In the rows, zero is written as 128.
Each row of numbers stands for one object and depends on some of the facts below. Use the named rows to name the rest.

Some facts about the objects:
ζ: refers to; ψ: uses; σ: points at; ω: belongs to class
batron σ:klogom ω:b
biskunu ψ:firufem σ:flopo, trigrul ω:a
boken σ:biskunu ω:c
brabuk ζ:bravam, flefla, stesim, puski, steflor, figruklel σ:zose ω:c
bravam ω:a
brazas ζ:gramafas, fleman, lunen, gagres σ:biskunu, drestel ω:b
breflidrol ζ:flele, muske, rodridon, rogrozom, fefu, seflabuk σ:plura ω:a
breke ω:c
briklu σ:firufem ω:c
brimos ζ:skatil, norek, loflel σ:puski, broten ω:b
broba ζ:lasaplis, vaske, dodubin, tave ψ:feflar ω:c
brokla ζ:boken, norek ψ:seflabuk σ:stobrik ω:c
broten ψ:testok σ:stuplufik ω:a
brufak σ:sigror ω:a
dinek ζ:briklu, stobrik, klezo, distel, loflel σ:fludipem ω:a
distel σ:briklu, drestel ω:c
dodubin ψ:drubo σ:plotakes ω:b
drarak ω:c
drestel σ:tave ω:a
drila ζ:droper ψ:figruklel σ:godram, fubalom ω:d
dripli σ:pokan, tave ω:a
drofolar ω:c
droper σ:vadun, groklir ω:a
drubo ψ:fludrul ω:b
drubus σ:tegik, brufak ω:c
drulu σ:boken, kluton, flopo ω:a
dube ω:b
dugagris ζ:noplim, boken, testok, loflel ω:c
dutra ψ:plozul, momis ω:d
feflar ψ:stoski σ:distel ω:c
fefu σ:dube, dodubin, distel ω:c
figruklel σ:sodrer, gopluflon ω:a
firufem ζ:foflor, dripli, pestek, puski, broten ψ:seflabuk σ:plura ω:b
flefla ω:c
flele ω:c
fleman ω:c
flepos ζ:briklu, kadek, testok, klipe, klidradrel, dodubin ω:d
flopo ψ:kadek σ:tave ω:a
fludipem ω:a
fludrul ω:b
foflor σ:stiba ω:b
fubalom σ:briklu ω:b
gagres ψ:stonak ω:c
godram ψ:trezes, lasaplis, muske σ:muske, drubus ω:a
gopluflon ω:a
gramafas σ:trigrul ω:a
greker ζ:fludrul σ:gukle, trafas ω:b
grepan ψ:brokla σ:skobes ω:a
grestin ζ:zose, lukom, distel ψ:norek ω:c
groba σ:skame ω:d
groklir σ:drofolar ω:c
gruvomil ζ:tedrer, gramafas, listul ψ:rogrozom ω:b
gukle ζ:biskunu, sigror, pidulu σ:brazas ω:b
kadek ψ:tadi ω:a
kepo ζ:kluton, groklir ω:b
kistum σ:klidradrel ω:a
klezo σ:trezes, testok, seflabuk ω:d
klidradrel σ:distel ω:a
klipe σ:neflepla, noplim, ristek ω:d
klogom σ:klidradrel, seflabuk ω:a
kluton ω:a
koflom ω:a
kopa ω:d
kugren σ:lasaplis ω:b
lasaplis σ:trekas, trafas, gagres ω:c
laste ψ:pidulu σ:muske ω:d
listul ψ:trostik, kugren ω:c
listuskur ζ:laste, listul, tuvuk σ:drestel ω:a
loflel ψ:testok σ:foflor, briklu ω:a
lukom ω:a
lunen ω:b
luvus σ:loflel ω:c
mafa ζ:kopa, norek, pluvul ω:b
masun ζ:trezes, pluflon ω:a
mitus ζ:steflor, godram, klezo ω:c
momis ω:b
mude ψ:biskunu σ:momis, stonak ω:d
muluk ζ:skinis, lasaplis, neflepla ω:c
muske σ:zose, zagrurar, drulu, momis ω:b
neflepla ψ:runer, kadek, pluflon σ:lunen, seflabuk ω:a
nisto ψ:stobrik σ:plotakes, seflabuk ω:c
noplim ψ:feflar, brokla σ:flopo, plura ω:a
norek ψ:luvus ω:d
nules ψ:drila, broten σ:stiba ω:a
pestek σ:stuplufik ω:d
pidulu σ:fubalom ω:c
pilu σ:fludipem, loflel ω:a
pirin ζ:brufak ω:a
pite ψ:zagrurar ω:b
plegus ψ:steluk σ:retim, trigrul ω:b
plotakes ζ:listul, flefla σ:lukom, fubalom ω:a
plozul ψ:stebaklek σ:kugren ω:b
pluba σ:breke ω:b
pluflon σ:pobra ω:a
plukleza ζ:trezes, fleman, pokan, kluton, stonak σ:stuplufik, trigrul ω:b
plura ζ:figruklel σ:biskunu, trigrul ω:b
pluvul σ:stebaklek, momis, vipi ω:a
pobra ζ:neflepla, pokan ω:a
pokan σ:plura, drestel ω:b
poze σ:stebaklek ω:a
puski ψ:nules, tegik σ:firufem ω:b
retim σ:noplim ω:b
ristek ω:a
rodridon σ:trostik ω:c
rogrozom ψ:loflel σ:drarak, pluba ω:d
runer ζ:nules, neflepla, kluton, stebaklek ψ:testok ω:a
sarofan ψ:kadek σ:grepan ω:a
sasal ζ:nules, kugren ω:a
seflabuk σ:firufem ω:b
sigror ψ:seflabuk σ:biskunu ω:a
skame ζ:pokan, dube, testok, ristek, loflel ω:a
skatil ψ:plozul, klezo ω:c
skere ψ:kadek σ:listul, neflepla, pluba ω:c
skeska ζ:stobrik, pestek, klogom σ:kluton, rogrozom ω:a
skinis ψ:stonak ω:a
skitikal ζ:klidradrel, klezo σ:muske ω:c
skobes ζ:trezes, trostik, skinis, noplim, broten σ:drarak, plukleza, broten ω:b
sodrer σ:trostik, kopa, drubus, tadi ω:c
soke σ:pidulu ω:a
sopluk ζ:briklu, trudral, muske, noplim, rogrozom, seflabuk σ:plura ω:c
stakupo σ:retim ω:c
stebaklek ψ:kluton ω:a
steflor σ:breke ω:a
steluk ψ:trigris σ:boken, momis ω:d
stesik ζ:gramafas, drulu, flopo, momis, lukom σ:klidradrel ω:d
stesim ω:d
stiba ζ:klidradrel ψ:dutra ω:a
stobrik ψ:kluton σ:steluk, skeska ω:d
stonak ψ:plozul, stobrik σ:kopa ω:c
stoski ζ:drofolar, kopa, drestel, godram σ:biskunu, noplim ω:a
stotrofi ζ:sigror σ:kepo, kugren, ristek ω:a
stuplufik ζ:lasaplis, biskunu, drulu, rogrozom, poze, pluvul ω:c
subu ζ:stobrik, dube, kluton, klidradrel, gagres, seflabuk, groklir ω:c
tadi ω:a
tave ω:c
tedrer ω:d
tefidril ζ:zagrurar, drarak, kadek, trenim, nisto ω:c
tegik ζ:drubo ω:d
testok ψ:drubo σ:plegus, grepan ω:c
tezek ζ:trezes, pokan, vipi, dutra, tadi ψ:stobrik, feflar ω:b
trafas ψ:broba ω:a
trazifo ζ:flele, laste, pidulu σ:trekas ω:a
trekas σ:kistum ω:c
trenim ω:c
treta ζ:trostik, foflor, plozul, skatil, rodridon, steflor, koflom, nisto σ:breke ω:c
trezes ψ:sarofan σ:pidulu ω:a
trigris ζ:skatil, klidradrel ω:a
trigrul σ:tave ω:b
trikli ζ:trostik, drubo, fludipem, pite, klogom, nisto σ:dodubin ω:d
trostik ψ:tefidril σ:dripli, plura ω:d
trudral σ:skame, klogom ω:b
tuvuk σ:brazas ω:b
vadun ζ:grepan, steluk ω:a
vaske ψ:stiba σ:brazas, plukleza, rogrozom, brufak ω:a
vipi σ:drarak ω:a
zagrurar ψ:tadi σ:breke ω:b
zose ω:c

Some objects and their rows:
drestel: [136 137 125 128 142 116 118 129 136 123 131 106 107 124 135 104 107 120
 115 122 123 137 125 135 141 106 123 132 119 116 153 134 115 138 132 102
 151 143 146]
plotakes: [158 117 164 129 159 142 130 128 160 105 122 145 141 105 135 135 117 146
 140 119 117 123  93 119 115 119 139 128 149 136 114 129 100 138 120 129
 104 148 147]
runer: [152 136 162 116 144 150 114 143 147 139 110 124 169 114 122 159 123 125
 150 116 134 125 105 102 125 100 155 157 160 140 115 140  98 131 123 151
 139 147 132]
noplim: [109 129 132 103 139 132 117 121 130 114 153 102 112 132 159  82 114 132
 103 126  98 166 117  99 143 153 119 134 111 157 135 125  81 109 123 134
 167 177 119]
vaske: [138 102 137 146 132 145 112 131 142 122 128 110 116 150 153  97 140 112
 126  98 124 156 126 122 148 106 123 109 122 101 135 127 127 150 131 113
 157 130 136]
loflel: [121 131 131 112 127 127 107 134 131 142 128 106 140 126 119 133 120 114
 117 119 131 146 111 107 137 100 140 139 148 105 159 139 118 145 127 111
 152 145 155]
luvus: [155 133 144 147 128 131 119 120 151 129 136 140 115 110 116 136 112 137
 129 119 117 114 106 130 112 113 117 117 144 103 134 120 122 125 115 121
 107 128 138]
feflar: [133 125 152 126 115 145 124 116 134 122 147 132 121 129 133 104 125 136
 126 120  93 150 114  93 127 149 121 121 129 137 108 112  89 100 112 149
 129 160 116]
laste: [114 134 108 138 151 141 109 130 147 129 146 117 119 143 146 124 113 125
 116 114 105 135 125 135 127 121 101 122 136 112 148 137 118 146 137 112
 141 126 136]
mude: [117 136 122 125 161 152 111 121 151 119 155 132 129 131 157 126 111 142
 119 121 100 137 112 119 125 151 107 131 138 150 126 133  89 124 129 146
 131 149 112]
brokla: [143 139 159 127 141 157 120 116 148 116 149 135 132 118 144 122 114 159
 125 125  93 121 104  99 106 153 121 135 140 168 100 115  78  82 102 176
 111 154  95]
bravam: [130 133 131 132 141 122 113 134 147 120 134 117 117 124 148 119 114 124
 114 118 129 145 112 137 136 121 121 125 127 115 155 134 117 133 133 101
 148 128 136]
lasaplis: [134 150 126 139 107 127 104 132 138 155 136 115 120 120 109 130 120 118
 127 116 127 136 122 130 135 111 118 129 138  96 150 130 121 117 125 120
 143 136 120]
brabuk: [167 136 159 153 139 149 120 125 155 126 128 139 131 118 127 145 118 144
 137 114 113 103 109 127 103 112 122 128 151 128 113 120 113 112 109 149
 102 122 122]
trenim: [133 147 130 148 115 123 110 127 137 141 143 116 106 130 123 126 111 124
 117 117 119 128 126 134 122 115 110 121 133  97 152 125 123 113 120 108
 136 118 133]
sasal: [165 128 164 137 160 141 125 132 165 107 113 144 139 106 144 139 115 141
 147 119 126 123 100 134 119 119 137 130 141 144 112 132 103 129 126 132
 116 138 129]
pluflon: [118 137 127 115 126 136 103 138 135 151 131 100 141 131 132 137 122 112
 117 114 139 150 116 112 145 108 138 143 148 113 154 143 115 134 129 123
 163 140 133]
figruklel: [136 126 126 131 137 133 103 134 145 136 130 106 127 125 138 124 121 119
 117 114 135 141 111 131 142 100 125 128 139 107 157 141 124 144 129 115
 147 133 136]

Rows to name:
No name comes twice in this set of rows, the named rows included.
[175 116 165 142 158 149 118 132 170 113 111 150 142  97 142 137 125 145
 151 114 132 129  91 137 125 120 136 123 139 139 108 134 103 134 129 136
 110 150 115] | stotrofi
[125 142 125 117 132 127 106 137 131 145 125  94 134 136 126 131 116 107
 117 114 133 139 124 114 142  91 132 148 144 111 158 140 120 141 127 119
 166 134 145] | broten
[169 122 164 137 155 143 120 131 166 109 114 147 142  99 138 136 123 142
 146 118 130 130  94 138 124 120 137 126 138 138 112 135 101 136 128 129
 113 149 126] | trazifo
[113 136 127 102 123 134 102 137 124 153 134  94 147 130 122 134 122 110
 116 117 130 151 114  94 143 101 142 150 152 115 156 141 110 137 124 130
 166 154 144] | neflepla
[168 151 157 146 139 134 131 127 147 123 118 136 125 118 115 140 104 140
 147 117 106 100 123 131 102 106 123 140 139 134 110 121 107 106 111 137
 112 128 131] | stuplufik
[119 147 125 112 129 125 110 138 128 148 130  90 135 134 130 128 112 110
 113 120 132 144 124 111 143 101 132 152 141 120 155 141 112 131 125 122
 169 142 139] | tadi
[149 143 143 136 163 145 127 137 155 127 114 137 149 123 121 152 112 132
 157 112 109 110 126 131 115 104 126 146 151 135 109 138 102 145 135 136
 127 136 141] | tegik
[124 115 160 139 125 127 132 135 132 113 120 113 121 168 160  97 135 106
 137  95 113 164 145 114 138 121 130 116 111 121 116 123 115 129 131 102
 174 115 147] | stebaklek
[130 146 120 128 105 137 101 133 125 169 134  96 133 136  99 138 122 111
 119 113 124 124 131 106 128  82 126 144 153  89 157 131 128 128 113 131
 153 132 137] | testok
[133 139 135 157 110 108 132 139 125 117 110 111 113 170 136 104 127  91
 132 107 119 147 153 122 124 109 108 129 117 111 114 134 143 135 124  92
 156 105 144] | momis
[119 101 130 149 130 145 123 131 137 125 135 124 123 155 137 106 139 110
 141  94  99 162 136 116 136 118 114 101 133  89 122 128 119 167 142 105
 147 132 154] | klezo

Now the same objects, written a new way:
Named rows:
trekas: [107  58 131 122 111 180 114  90 145 121 122 139 116 123 119  92 152 107
 153 126 150 142 184 120 101 162 140 163 167]
lasaplis: [ 99  61 120 118 116 169 112  83 141 119 113 131 128 122 127  89 154  96
 158 144 152 125 181 111 110 167 146 161 167]
muluk: [115  60 143 121 110 184 114 103 148 123 127 140 111 128 108  90 159 120
 148 104 149 152 185 131  96 167 150 167 162]
pilu: [131  67 117 116 117 176 103  95 144 118 132 150 116 143 127  95 160 108
 160 122 154 136 181 123 100 162 156 155 157]
fludipem: [117  75 103 119 120 179 105  88 136 116 124 144 130 137 130  99 161  89
 156 137 163 123 182 110 107 144 159 153 159]
vaske: [124  56 105 103 107 133 108 103 122 114 117 136 100 141 115  97 175 100
 167 138 171 123 165 100 121 149 136 142 161]
rogrozom: [105  40 108 100 100 143 107 118 111 136 115 124 111 104 104 105 171 105
 153 138 176 129 181  92 122 153 120 175 154]
brazas: [120  60 155 110 102 184 111  98 146 133 127 142 132 116 103  79 147 130
 147 109 146 149 172 122  86 158 137 168 163]
gukle: [120  58 155 111 102 185 112  95 150 133 132 141 129 115 100  77 151 132
 148 107 142 149 174 123  87 161 136 170 163]
pestek: [102  66 132 110 116 166  99  95 138 129  97 134 135 105 115  86 158 102
 151 149 158 126 183 108 110 164 145 173 165]
skitikal: [122  62 148 116 111 173 111 110 146 125 125 140 113 134 110  85 157 126
 149 107 151 160 178 127  98 171 150 170 161]
stobrik: [110  56 143 103 106 113 109 106 106 125  95 146  90 116  65 111 187 115
 147 152 165 112 172 107 108 143 133 156 179]
kepo: [115  58 153 113 101 191 115  93 148 133 133 137 128 113  99  80 152 128
 148 104 141 145 174 127  86 156 135 170 163]
tave: [ 98  68 124 118 116 173 111  91 133 121 108 139 138 123 123  92 147  92
 147 144 164 135 181 102 109 149 147 159 167]
pite: [108  51 119  95 103 162 113 107 118 133 111 128 122 109  89  85 175  99
 160 129 176 106 177  99 107 157 128 146 161]
listul: [107  49 115 109 106 150 114 110 117 122 109 135 110 125 102 100 169  97
 155 135 176 126 180 100 115 151 132 147 168]
steflor: [117  79 111 112 121 161 105  88 139 115 120 134 127 143 130  89 157  94
 160 138 159 128 174 108 114 153 159 156 158]
plozul: [106  45 136  99  99 128 119  88 110 125 111 142 102 114  69 104 179 114
 159 147 159  97 168 106 101 144 124 144 177]

Which object is each row?
No name comes twice in this set of rows, the named rows included.
[115  42 118 108 106 131 110 106 113 119 102 151  99 130  96 109 174 103
 157 146 170 114 178 105 107 160 134 144 171] | nisto
[100  74 134 113 115 174 101  98 134 131  99 134 140 106 110  87 158 100
 146 144 164 129 185 104 109 154 146 174 164] | kopa
[115  84 122 116 120 154 109  84 130 112 121 144 123 146 114  98 160  98
 151 145 156 129 173 109 110 134 160 153 168] | kluton
[126  43 151 109  99 136 119 123 123 122 119 148  73 138  73 102 182 133
 149 106 161 148 172 125 100 156 131 151 172] | brokla
[137  63 130 122 109 183 104 103 152 118 137 155 110 144 124  96 158 120
 153 104 150 153 177 128  92 155 151 158 157] | plotakes
[129  54  97 106 106 163 106 121 130 115 106 141 101 139 117  90 176  87
 167 123 188 118 172  98 118 154 127 125 162] | trezes
[125  60 102 105 109 145 108 111 122 116 117 139 104 143 114  98 174  96
 164 132 177 123 171 100 120 148 140 142 159] | godram
[118  20  52 103  98 146 110 115 100 131 166 126 109 128 146 130 165 101
 165 123 180 136 184  88 125 152 131 178 129] | loflel
[117  74 108 118 117 172 104  86 138 113 120 142 131 138 136  94 153  90
 157 140 159 131 175 103 110 141 151 153 163] | drestel
[122  40 135 113  99 161 118 122 131 124 128 139  82 129  89 101 178 123
 151 100 164 147 181 124 102 162 130 155 163] | grestin
[144  58 114 102  99 190 106 146 155 116  94 129  89 138 112  60 181  87
 177  89 202 132 164 104 123 169 109 105 162] | sarofan
[127  63 102 105 104 174 109 125 137 114  98 128 107 137 119  76 174  80
 170 118 196 123 166  90 127 148 121 116 163] | flopo
[124  67 117 119 113 178 108  89 149 115 136 145 113 136 129  95 158 106
 161 122 149 139 175 120 103 153 145 156 160] | kistum

